Below is a small trained network, with its code and all its weights. Each question gives an input and a class and asks what happens when units are switched off, that is, made to give their printed mean instead of their output.

import numpy as np


def w(rows, s, z=0):
    codes = np.array(rows[::2]) - 128.0
    scale = np.full(codes.shape[1], s)
    scale[-1] = z or s
    return codes * scale


def norm(h):
    return h / np.sqrt((h * h).mean(-1, keepdims=True) + 1e-5)


def f(y):
    return y / 2 * (1 + np.tanh(0.7978845608 * (y + 0.044715 * y**3)))


def log_softmax(a):
    a = a - a.max(-1, keepdims=True)
    return a - np.log(np.exp(a).sum(-1, keepdims=True))


def net(x, mask):
    res = np.array(x, float).reshape(1, 2) / 4 @ E
    u = 0
    for l in range(4):
        y = f(norm(res) @ A[l][:, :-1].T + A[l][:, -1])
        res = res + np.where(mask[u : u + 3], y, B[l][:, -1]) @ B[l][:, :-1]
        u += 3
    return log_softmax(norm(res)[-1] @ U[:, :-1].T + U[:, -1])


A, B = {}, {}
E = w([
[162,136,171,183,178,185,94],'x0',
[130,255,98,124,136,180,128],'x1',
],0.012)
A[0] = w([
[209,2,157,199,131,140,72,2],'0.n1',
[146,82,172,227,140,203,90,99],'0.n2',
[93,137,219,75,195,145,114,77],'0.n3',
],0.0069,0.0031)
B[0] = w([
[244,193,135,132,120,36,162,254],'0.n1',
[108,112,101,123,207,115,139,246],'0.n2',
[110,102,132,75,147,122,162,132],'0.n3',
],0.011,0.0046)
A[1] = w([
[97,178,208,96,121,108,151,119],'1.n1',
[128,107,118,143,110,134,133,3],'1.n2',
[13,2,156,143,90,103,114,125],'1.n3',
],0.0093,0.0027)
B[1] = w([
[107,99,77,209,127,79,118,146],'1.n1',
[248,158,181,112,121,133,178,99],'1.n2',
[210,11,81,189,90,145,120,255],'1.n3',
],0.012,0.0043)
A[2] = w([
[2,171,66,47,59,79,175,13],'2.n1',
[184,164,110,83,76,206,161,98],'2.n2',
[66,130,157,122,175,236,119,4],'2.n3',
],0.0093,0.0023)
B[2] = w([
[64,219,254,50,135,112,230,253],'2.n1',
[172,20,146,127,144,74,147,153],'2.n2',
[113,147,98,163,114,194,107,178],'2.n3',
],0.014,0.0052)
A[3] = w([
[137,140,94,118,6,119,149,253],'3.n1',
[132,118,115,117,91,130,131,73],'3.n2',
[135,139,134,131,153,120,156,85],'3.n3',
],0.027,0.0039)
B[3] = w([
[20,59,5,71,36,132,101,254],'3.n1',
[175,99,56,89,53,127,128,154],'3.n2',
[113,81,184,118,86,105,139,195],'3.n3',
],0.012,0.0098)
U = w([
[101,59,6,104,63,81,129,228],'0',
[196,81,186,166,193,37,137,160],'1',
[47,179,157,68,91,116,182,221],'2',
[122,193,100,175,189,208,105,224],'3',
[135,128,118,126,106,136,94,2],'4',
[145,112,130,127,108,153,131,8],'5',
[133,126,136,119,113,130,99,19],'6',
],0.02,0.0058)

Each question gives the input, the list of numbers given to net, and the class t.
The units are the neurons (one row each of A and B). Each row of codes is followed by its name. A weight is (code - 128) times the scale printed after its matrix; where a second scale follows, it is the last column's (A, B and U).
mask holds one flag per neuron, layer by layer. A switched-off neuron (its flag False) gives its mean, the last column of its row in B, instead of its output. The means were averaged over made-up inputs and are rounded, as every weight is.
A unit's drop is (log p(t) with every unit on - log p(t) with that unit switched off) / (log p(t) with every unit on - log p(t) with every unit switched off).
The circuit of an input: a set's keep is (log p(t) with only the set's units on - log p(t) with every unit switched off) / (log p(t) with every unit on - log p(t) with every unit switched off). Starting from all 12 units, units are removed one at a time, each time the one whose removal leaves the highest keep (on an exact tie, the one counted first), for as long as the keep stays at least 0.8.
units of the circuit, in order: the units of the circuit, biggest drop first
top k neurons: the k neurons with the biggest drops, biggest first
drop of u: that unit's drop, to one decimal
input [2,-3], class 1: units of the circuit, in order -> [3.n1]
input [-3,4], class 2: top 2 neurons -> [2.n1 1.n3]
input [0,5], class 2: top 4 neurons -> [1.n3 0.n1 3.n1 0.n2]
input [2,3], class 3: top 2 neurons -> [0.n1 3.n1]
input [-1,4], class 2: top 2 neurons -> [1.n3 0.n1]
input [1,5], class 3: top 2 neurons -> [0.n1 3.n1]
input [-3,6], class 2: top 2 neurons -> [2.n1 1.n3]
input [-1,1], class 2: top 2 neurons -> [1.n3 0.n1]
input [1,8], class 3: top 2 neurons -> [3.n1 2.n1]
input [6,0], class 1: top 2 neurons -> [3.n1 0.n1]
input [0,4], class 2: top 3 neurons -> [1.n3 0.n1 3.n1]
input [-8,7], class 2: drop of 2.n1 -> 2.7
input [2,4], class 3: drop of 0.n1 -> 0.7
input [3,1], class 3: top neuron -> [0.n1]
input [2,8], class 3: drop of 3.n1 -> 0.5
input [4,2], class 3: drop of 0.n2 -> 0.0
